In the rows, 128 means zero.
Each row has a class, written as a number after it.
[120 162 133 135 143 110 139 106 128 174 144  79 142 129 114 130 164 115
 147 117 127  85 171 142 153  76 132  95 150  93 113 152 118 111 134 140
 128 153 139 123 154 207 153 129 101 107 123] => 0
[136 157 193 107 117 106 160  89 143 123 142 148 130 135 132 143 141 176
 108 117 117 106  84 153 153 119 139 102 100 145 121 134 111 158 131 120
 123 111 106  49 182  83  99  71 145 117 132] => 4
[108 157 143 125 127 138 134 138 124 141 134 113  98 127 128 123 134 116
 109 127 133 130 123 146 138 130 151 103 115 114 134 123 124 108 126 110
 127 121 116 133 120 123 149 142 109 136  97] => 7
[153 137 161 140 128 104 126 108 101  97  76 135 118 133 134 120 152 111
 136 129 135 104 117 164 172 151 109 108 120 140 109  96  89 140  76 112
 138 131 138 129 157 144 142  45 183 117 153] => 1
[152 143 102 135 114 156 131 110 103 147 159 120 105 138  94 125 147 125
 139  93  89 124  91 113 159 140 152 118 158 133  92 154 130 105  99 139
  89 162 169 148  93 181  62 131 130 144  84] => 10
[123 156 152 137 106  79  87 143 133 163 104 139 125 138 193 112 153 158
 137 106 143 163  94 162 191 138 116 128 134 123  87 150 129 120 124  62
  99 117 164  99 135 156 137 133  95 130 100] => 11
[114 169 117 104 160 136 127 137 103 107 138 112 122 128 130 153 145  87
 110 123 110 115 111 133 125 133 139 104 149 131 116 180 137 126 103 130
  97 137 156 120 121 211 125 129 114 125 109] => 10
[147  94 107  98 168 106 135 142 124 119 156  90 139 137 142 106 152  95
 134 106 134  70 123 194  76 117 106 114  91 142  98 139 115 107 189 125
 142 140 113 186 130 195  96 144 105 113 153] => 9
[130 134  90 107 115 121 117 129  83 115 147 135 131 154 154 156 114  90
 139 129 127  91  99 123  89 138 133 167 133 121  97 150  91 136  97 143
 172 137 128 136 132 144 166 129 100 103 109] => 3
[121 112 124 136 124 110 131 148 146 117 130 116 121 130 159 104 132 106
 117 132 123 146 131 136 136 135 114 120 113 122 135 112 148 116 108 126
 117 127 140 135 109 148 134 154 123 143 135] => 8
[152 124 150 101 113 158 123 110 121 140 112 133 126 130 118 125 134 142
 120 109 128 142  90 130 169 170 122 149 130 116 110 181 109 144  75 107
 125 117 176 156 136 141 132 107 161 135 143] => 11
[128 119 115 128 110 133 136 146 144 146 138 117 109 134 132 106 134 130
 123 129 130 110 124 119  97 127 126 122  91 146 128 120 139 123 141 102
 107 123 112  86 126 134 144 136 109 122 120] => 4
[130 127 107 129 129 133 121 148 143 133 121 108 109 115 144 120 136 143
 100 123 138 131 132 147 114 144 123 104 154 134 142 126 145 135 106 123
 111 132 115 150 127 176 131 148 137 134 115] => 2
[132 101 121 126 140 147  92 109 102 120 127 101 124 126 122 171 136 125
 132 136 135 133 114  54 136 144 130 139 198 128 118 179 120 144 124 144
 124 172 146  71 146 169 152 123 135 133 135] => 9
[111 145 127 142 141 164 142 120 131 111 139 125 135 122 141 158 153  95
 111 139 116 141 131 122  95 117 137 109  93 126 144 164 123 144 119 130
 189 103  99 140 139 140 167  81 145  94 136] => 9
[ 89 127 166  92 203 116  97 130 107  76 145 150 138 117 174 102  96 145
 126 145 154 105 124 143  73 116 141 127 114 167 148 117 101 111 117 118
 128 117 140 165 132  76   4  94 126 100 143] => 1
[127 241 145  86 146 132 153  98  97 118 166  74 147 116  97 142 101 140
 162 123  91 118 144 125 221 121 176  84 160 113 127 143 124  97 127 115
  85  78 161 167 113 127 177  97 117 184  91] => 2
[115 147 129 130 129 124 138 149 120 163 112 119 120 122 147 111 110 115
 112 123 118 127 125 148  97  97 124  94  90 134 128 119 124 133 161 101
 113 134 119 120 131 147 154 154 111 113 142] => 3
[124 104 111 145 117 113  90 110  97  88 102 159 173  91 145  95  83 101
 170 114  86 127  98 102 115 154 107 127 149 171 101 142 112 111 175 122
  78 188 122 143 147 125 112  98 165 103 110] => 12
[119 146 144 113 121 131 112 125 164 153 113 110 149 122 154 121 129 147
 123 138 130 150 112 144 108 114 117 108 105 134 128 145 138 132 151 111
 142 104 125 130 127 119 158 146 120 124 127] => 11
[116 154 137 116  98 156  85 119 140 158  97 181 127 120 140  93 130 140
 138 129 130 151 127 153 186  96 121 125  94 140 100 146 121 114 127  95
  79 145 165 150 152 148 121 111 127 108 130] => 5
[117 155 148 108  96 123 106 142 151 105 123  97 117 113 147 155 127 121
 117 154 127 126 118 127 185 135 126 102 105  91 137  85 108 126 133 156
 146 119 127 118 127 103 187 118 135 126 153] => 1
[141 100 145 139 136 135 121 110 127 130  99 127 159 113  83 136 136 163
 135 139 128 126 155 106 110 125 111 136 120 111 111 151 103 159 120 118
 160 113 152 102 130 171 136  84 213 128 154] => 3
[120 168 138 134 117  80 125 161 156 157 121  75 162 108 152 119 136 171
 134 140 105 133 123 137 198 132 116 112 146 113 105 159 157 153 181  86
 103  82 137 124 130 131 152  87  91 144 126] => 0
[136 129 118 130 126 126 127 140 126 138 119  99 132 144 156 120 132 101
 123 130 145 114 145 141 122 147 123 135 137 156 145 133 129 114 136 118
 108 138 125 137 133 157 128 143 118 146 136] => 10
[111 127 105 123 142 113 132 158 154 151 138 118 118 126 147 104 133 135
 123 128 109 113 123 143  95 132 126 103  95 129 118 114 129 108 155 117
 124 124  96 106 119 156 134 130 115 116 128] => 12
[130  73 117 111 133 130  79 133  81 106 124 141 129 128 126 131  95 118
 112 145 120 136 117 120 133 157 126 180 143 118 113 177 114 111 123  99
 119 161 159 126 142 173 110 157 179 130 146] => 7
[120 182 136 130 103 169 116 122 146 152 117  96  97 119 131 154 138 137
 139 139 140 156 109 106 199 142 149  98 146 132 121 140 127 138 156 105
 143 116 142 140 154 145 205 102 123 129 101] => 8
[ 86 168 140 175 106 120 102 115 150 149 177 126 126  99 153 115  86 127
 126 147 107 141 144 115  93  90 155 118 113 125 146 108 168 124 161 128
 101 159 142  95 168 128  93 125 102 152 128] => 5
[121 126 151  79 101 124  76 103 131 109 127 122 158 120 136 162 148 159
 115 135 136 155 118 150 135 144 114 149  86 107 137 178 111 131 115 139
 152 146 138  92 171 153 178 123 160 155 133] => 0
[ 80 140 133 119 102 126  87 125 163 117  95 112 167 111 110 124 111 126
 127 129 116 156 117 143 170 165 115 141 157  91 120 112 131 136 108 106
 129  86 132 174 124  57 162 128 103 129 114] => 2
[144 173 161 158 112 157 127  96 120 123 102 115 191 156 207 160  97 107
 120 122  96 156 126 149 225 165 128 150 166  88 176  65  99 163 110 146
 132  95 186 161 165 119 110  94 123 170 115] => 4
[106 111 118 103 163 143 109 103 100 141  97 115 114 159 154 132 159 120
 140 141 125 126 122 107 115 124 148 139  94 132 130 136 105 101 126 133
 120 136 126  97 142 131 137 139 129 119 112] => 7
[117 157 150 126 114 131 111 101 110 126 118 104 137 111  98 132 117 108
 119 125 139 190 141 107 131 134 112 131 129 103 130 157 155 140  77 116
 105 141 158 152 123 137 160 154 125 162 110] => 8
[132 142 124 153  65 144 142 103 132 121 170 171 105 136  72 155 144 160
 129  95 119  82 110 173 122  69 140 145 136 174 107 147 151 163  86  86
  75 125 154 152 136 163  98 132 119 157 135] => 2
[107 124 111 156 114 106 124 144 204 174 155 130 150 123 158 125 171 145
 121 111 127 140 160 112  84  96 133  92 121 132 156 140 134 105 145 122
  87 122 129 129  80 151 149 143 134 129 122] => 8
[138 136 136 157 113 119 102  92 138 131  87 127 144 129 143 173 135  88
 122 142 161 141 111 119 140 197 125 120 173 146 144  95 139 151  65 153
 166 136 130 131 136 116 184  90 152 138 113] => 6
[127  71 141 121 149 159 116 114  97 145  76 142 153 128  91  95 115 121
 129 142 135 173 135 104 117 143  95 160 170 137 106 179 120 159 118  89
 142 138 150  99 133 138 193 133 131 119 128] => 11
[133 148 128 126 133 129 120 109 162 127 126 124 157 146 160 169 140 131
 122 112 162 119 113 140 157 179 115 138 146 113 109 151 121 138  89 109
 156 107 147 147 142 169 155 113 135 132  98] => 7
[ 97 130 135 162 113 112  77 101 134 153 114 132 137 121 123 124 133 106
 133 137 111 141 149 153  91 107 121 138 130 144 106 145 118 141  87  96
 157 147 145  96 148 166 130  86 121 129 145] => 5
[ 87 113 116 150 138 152 125 115 117 163 111 127 137 136 124 107 106  93
 131 115 139 124 155  88 101 112 136 137 123 140 127 146 147 107 152 116
 145 148 159 124 142 103 105 158  74  99 101] => 5
[112 151 114 131 117 100 127 148 151 157 111 100 116 123 141 118 142 116
 132 120 141 117 138 140 115 139 132 106 108 128 120 108 156 124 154 136
 127 129 107 144 151 119 146 132  87 144 124] => 5
[128 153 129 113 123  98 121 193 112 107 147 127  73 103 171 129 116 116
 121 132 116 109 150 157 169 100 147 107  87 130 140 106 130 112 172 122
 169 142 140  19 154 174 134  89 181  87 195] => 1
[111 165 118 108 120 150 105 123 135 104  87 108 115 135 155 148 122 111
 148 108 117 122 107 120 133 177  99 147  85 135  98 107 140 146 114 116
 116 123 146 106 137  96 151 102 152 135 130] => 12
[158 129 176  92 139 125 128 111 136 115 133 152 132 117 140 108 138 146
 111  67 148 166  98 145 167 161 128  58 109 117 120 166 116  75  92  84
 121 134 171 155 148 175 145 161 171 172 129] => 4
[144 121 135  96 129 142  96 135  79  85 122 119 160 138 139 154  93 161
 125 155 137 114 100 103 120 166 152 153 157  88 155 125 108 115 121 130
 174 100 138 103 141 164 185 164 148 159 118] => 10
[107 112 112 153 137 126 118 139 118 153 135 116 116 135 129 108 119 110
 129 141 129 127 128 107 122 128 138 121 126 128 131 100 139  93 137 109
 122 139 119 124 112 134 119 160  86 115 128] => 1
[119 133  99 122 102 148 115 154 144 150 117 124 113 148 140 114 135 124
 125 127 121 140 123 129 129 130 135 147 119 100 136  98 132 134 129 122
 128 112 132 113 152 127 152 144  77 135 115] => 4
[124 142  97 116 131 117 145 159  97 145 105  91 125 146 106 123 101 103
 118 122  89 114 122 146 152 130 141 152 131  89 120 135 112 130 152 118
 153 107 143 130 153 154  99 139  97 114 132] => 3
[127 104  92 154 106 117 130 144 108 122 135 113 100 131 115 125 133 102
 131 122 125 125 130 121 105 137 144 135 155 131 152  99 134 118 104 132
 142 129 118 141 129 135 124 145 104 145 125] => 2
[152 188 193 190  88 128 153  87 120 107 131 147 108 128 207 132 172  86
  91  96 107 107 141 164 183 105 121  69  96  95 129 138 110  96 131 121
 151 139 107 127 147 176  81 145  90 124 123] => 1
[110 154  96 122 129 110 129 149 138 143 135  90 137 142 135 124 135 128
 134 126 111 110 145 138 132 122 118 130 116 118 139 113 138 114 157 116
 105 119 107 130 122 117 139 137  72 132 121] => 0
[176 170 162 145  99  77 118  96 168 141 132 110 135 133 183 128 166 170
 138 119 162 105 119 185 144 130  96  67 122 181 123 110  92 123 187 122
 125 152  90 133 173 167  85  76 128 150 128] => 8
[124 118 113 117 103 160 105 123 145 127  98 146  80 141 186 130 168 162
 105 126 136 114 120 108 150 105 122 122 115 121 125 146 125 140  93 104
 130 113 136  85 140 174 183 168  57 122 137] => 2
[114 138 119 131 131 105 121 142 166 149 126  99 125 139 177 127 159 124
 111 134 133 122 143 149 113 144 140 117 107 126 147 121 120 111 140 134
 119 121 115 134 135 146 130 123 131 133 119] => 10
[150  84 151 140  77 113  69 138 109 119 131 123 118 147 160  77 103 117
  99 109 158 121 136 199  80 166  97 160 129 133 119 125  88  70 109 109
 115 203 153 141 136 154  46 186 196 176 103] => 10
[116  89 115 115 133 112 100 116 162 156 164 139 145 140 143 127 137 159
 135 145 167 126 125 115  71 131 138 132 136 156 134 136 130  82 110 133
 118 136 112 109 116 131 102 164 153 127 108] => 2
[112 135 116 151 135 176 167 134 126 116 142 142 130 145  80 144 141  78
 106 132 113 131 102 139 113 150 128 137 115 129 125 137 156 152 118 118
 153 103 134 139 127 120 109  92 140 116 119] => 7
[160 116 108 122 111 137 118 124 124 157 118 144 144 136 135 125 132 192
 141 133 131 114 106  88 147 120 131 145 126  88 119 117 123 148 146 117
 130 112 140  85 136 156 185 125 120 114 131] => 7
[129 147 176 159 164 101 123  85 137  88  97 106 152  99 176 129 133 118
 112 129 128 144 187 196 139  86  96  78 123 117 137  69 130 167  98 168
 142 149 144 187 148 170 116 112 172 138 125] => 6
[133 122 120 132 126 105 128 140 128 143 124 116 106 126 151 100 121 136
 128 121 136 135 141 130 111 122 121 122 112 115 125 105 140 126 117 122
 133 140 130 126 134 153 142 152 127 130 131] => 8
[ 97  84 118 115 139 141 106 145 140 137 118  89 144 141 105 125 117 168
 111 145 150 123 129 125 126 144 152 165 139 120 158 136 147 126  88 134
 142 119 168 106 148 165 102 154 154 142 133] => 10
[113 160 126 150 152 161 137 125 114 139 115 114  95 141 145 152 123  95
 118 140 127 117 122  97 185 132 131 102 142 132 100 137 144 138 118 109
 117 128 153 149 130 125 141 105 125 106 132] => 9
[119 150 110 127 147 115 135 148 110 134 131 118 100 128 148 105 125 119
 127 128 137 132 135 137  96 123 137 112 101 125 135 107 136 119 128 124
 130 135 120 137 156 152 143 126 104 138 119] => 12
[130 125 127 115 140 119 128 152 135 109 141 120 126 101 118 115  81 174
 115 121  96 109 121 165 185  65 146  92 150  92 127  51 128 152 126 124
 204  96 168 125  81 163 180 149  81  99 122] => 5
[107 149 102 135 129 144 126 141 126 135 119 125 119 124 134 130 123 115
 113 121 119 130 124 145  89 118 135 107 119 119 151 104 138 125 126 121
 147 108 109 157 139 138 104 150  96 105 116] => 2
[106 165 118 114 125 145 126 120 129 134 145 122 167 144 152 148 155 101
 147 165 144 139 121 117 176 157 131 140 127 131 107 198 136 112 139 118
 121 108  92 152 156 142 203 107 105 127 115] => 7
[154 166 118 104 120 118 118 105 114 147 110  66 128 145 104 152 164 105
 115 129 141 122 112 112 150 170 131 154 170 113 118 162 146 146 129 139
  66 128 128 171 125  86 151 119 121 133 101] => 6
[130 149 165 108 118 120 125 107 129 107 138 120 169 114 115 145  91 127
 124 128 129 136 120 131 181 183 123 121 170 111 127 127 154 133 130 129
 129 120 138 135 121 127 185 154 111 194 131] => 8
[132 128 116 133 160 120 109 122 106 118 111 109 180 139 112 155 122 130
 117 132 120 129 122 138 117 182 119 147 147 122 127 143 127 142 100 116
 124 116 162 164 132 167  97  87 205 136 137] => 10
[116  96 117 138 100 138  99 143 130 137  75 162 124 132 131 111 136 121
 120 155 112 107 114 140 148 111 126 108  81 135 124 118 123 106 155 137
 148 130 156 111 139 150  75 130 124 124 150] => 7
[142 134 143 121 109 133 114 125 107 132 134 124  98 146 135 136 137 114
 114 154 127 147 115 111 166 136 126 128 132 102 119 148 112 101 127 106
 121 131 132 112 129 163 148 163 120 145 131] => 8
[136 102 122 134  82 175 128 137 129 110 151 178 107 145 118 152 138 127
 108 136 113 153  81 115 135 147 151 168 107 124 128 149 124 129 127 112
 168 109 128 124 126  59 147 102 219 108 139] => 7
[123 110 115 131 120 144 127 149 142 116 137 139 128 122 127 130 113 152
 113 124 100 153 118 127  96 125 113 180 122 102 138 121 137 182 140 123
 146 101 142 112 131 131  76 130  89 129 131] => 11
[175 137 141 131 154 135 125 125 106 166  88 131 117 119 118  78  97 188
 146 102 165 128 119 142  99 114 110  93 148 185 152  91 116 144 155  68
 122 149 145  64 159 192 110 109 118 124 131] => 11
[112 105 134 131 128 127 117 146 134 158 118 127 107 117 124 105 140 135
 129 138 132 127 138 141  98 129 138 125 127 135 137 125 123 125 134 118
 136 131 104 113 135 142 148 134 128 130 153] => 11
[122 111 144 115 118 118 112 118 107 117 144 103 144 129 183 125 102 175
  75 174 132 131 102 113 233 142 152  92 179 155 161 164 151 103  87 211
 124 194 115  99 151 131  93 163 152 132 142] => 10
[125 146 133 136 147 124 132 135 127 155 121 114 108 125 137  95 139 140
 126 120 147 124 136 151  96  98 140 127 133 127 132 101 144 143 129 119
  99 131 119 142 126 150  89 154  95 128 111] => 3
[144 134 120 149 100 103 120 146 124 152 124 131 151 125 104  98  91 145
 141 140 125  90  89 124 155 104 151 120 181 106 103 126 155 121 145  79
 135 106 174 104 133 160 176 136 119 116 119] => 7
[124 105 130 161 104 148 107 112 141 122 118 128 146 137 158 157 147 115
 123 106 139 115 105 142 128 150 117 140 136 149 143  96 113 151 100 123
 111 146 157 151 117 145 155 115 146 126 129] => 1
[135 156 103 152 125 150 117 118 123 140 151 110 174 133 117 163 140 143
 158  90 110 128 120 123 116 152 105 106 145 116 106 116 130 131 134 137
 156 137  93 129 112 153 137 109 137 135 135] => 9
[129 125 100 137 167 156 149 146 117 122 136 136 135 142  93 141 111 135
 126 112 121 123 131 113 124 107 136 138 178 146 139 109 136 156 183  92
 140 100 148 162 117 107 101 127  96 102 141] => 10
[ 95 111 109 142 131 124 109 156 144 116 143 125 115 132 150 116 136 110
 114 152 109 121 115 139 108 113 148 108 134 138 135 101 142 126 152 122
 127 120 129 138 129 126 150 137  90 131 123] => 4
[143  99 106 147 122 117 108 100 132 160 113 137 126 126 129 124 104 163
 143 135 136 177 102  92 139 119 139 133 113 152 121 134 127 131  91  98
 158 138 152 134 152 161 132 125 154 117 136] => 3
[118 104 106 132  70 141  93 111 161 129 116 128 143 146 108 142 160 149
 129 107 126 144 101 124 161 127 138 167 133 129 117 152 152 139 123 134
 133 142 181 101 152 116 174 127 141 144 107] => 5
[104 120 104 144 125 116 132 154 141 145 145 105 108 136 132 116 154  95
 109 134 114 123 137 138 106 128 138 129 102 121 130 104 160 134 154 130
 101 125 130 132 121 119 129 136  89 134 118] => 4
[100  94 127 124 117 176 114 118 123 146 116 140  88 151 106 177 130 113
 137 129 135 126 104  71 140 143 151 150 156 142 115 151  94 111  86  99
 126 125 136 115 124 136 164 166 109 135 117] => 5
[109 136 126 143 129 150 116 133 113 112 147 118 127 137 134 179 169 106
 122 114 115 119 113 117 119 140 156 134 184 125 130 168 114 129 157 123
 133 127 124 113 130 168 146 130 102 133  98] => 1
[133 134 142 125 148 131 106 108 136 136 133 124 143 147 158 122 145 150
 135 144 159 127 138 136 147 158 124 161 108 141 117 164 142 102 164  99
 117 120 138 130 151 135  95 119 181 116 122] => 11
[180 125 156  98 135  95 117 102 135 112 132  84 132  99 139 137 214 166
 120  74 138 154 142 158 148 158  92 128 138  49 102 151 108 159  97 137
 125 129 124 113 127 220 162 119 174 137 122] => 2
[162  91  95 116  99 152 145 173 127 112 128 112 112 136 144  82 147 140
 100  86 115 100 108 197 103 159 137 139 141 163 123 145 129 167 155 114
 202 115 125 153 134 122 178  89 130 129 110] => 4
[115 162 154 146 106 119 124 134 147 165  97  91 149  97 187 128 171 142
 113 172 133 159 146 139 206  96 116 102  37  98 114 139 174 184 188 148
  88 117 151 152 161 117 216  56 193  97 164] => 9
[117 137 115 113 127 124 131 146 150 156 127 114 138 139 149 119 139 142
 121 103 131 126 134 138 109 147 126 137 112 120 132 119 120 137 151 116
 112 120 133 106 125 113 155 118 110 127 116] => 10
[112 115 143 117 150 169 134 108 145 115 149 147 114 145 117 180 162 144
 118 136 123 119  77 134  94 126 130 134 112 171 117 155 127 150  95 122
 149  99 114 117 101 139  69 125 145 103 129] => 11
[123 103 158 154  99 105 115  76 106 139 122 104 142  70  79  61 125  89
 133  97 116 146 116 138  58 109 142  76 143 103  97 145 141 117 101 163
 153 204 134 185 134 107 178 147 160 138  87] => 7
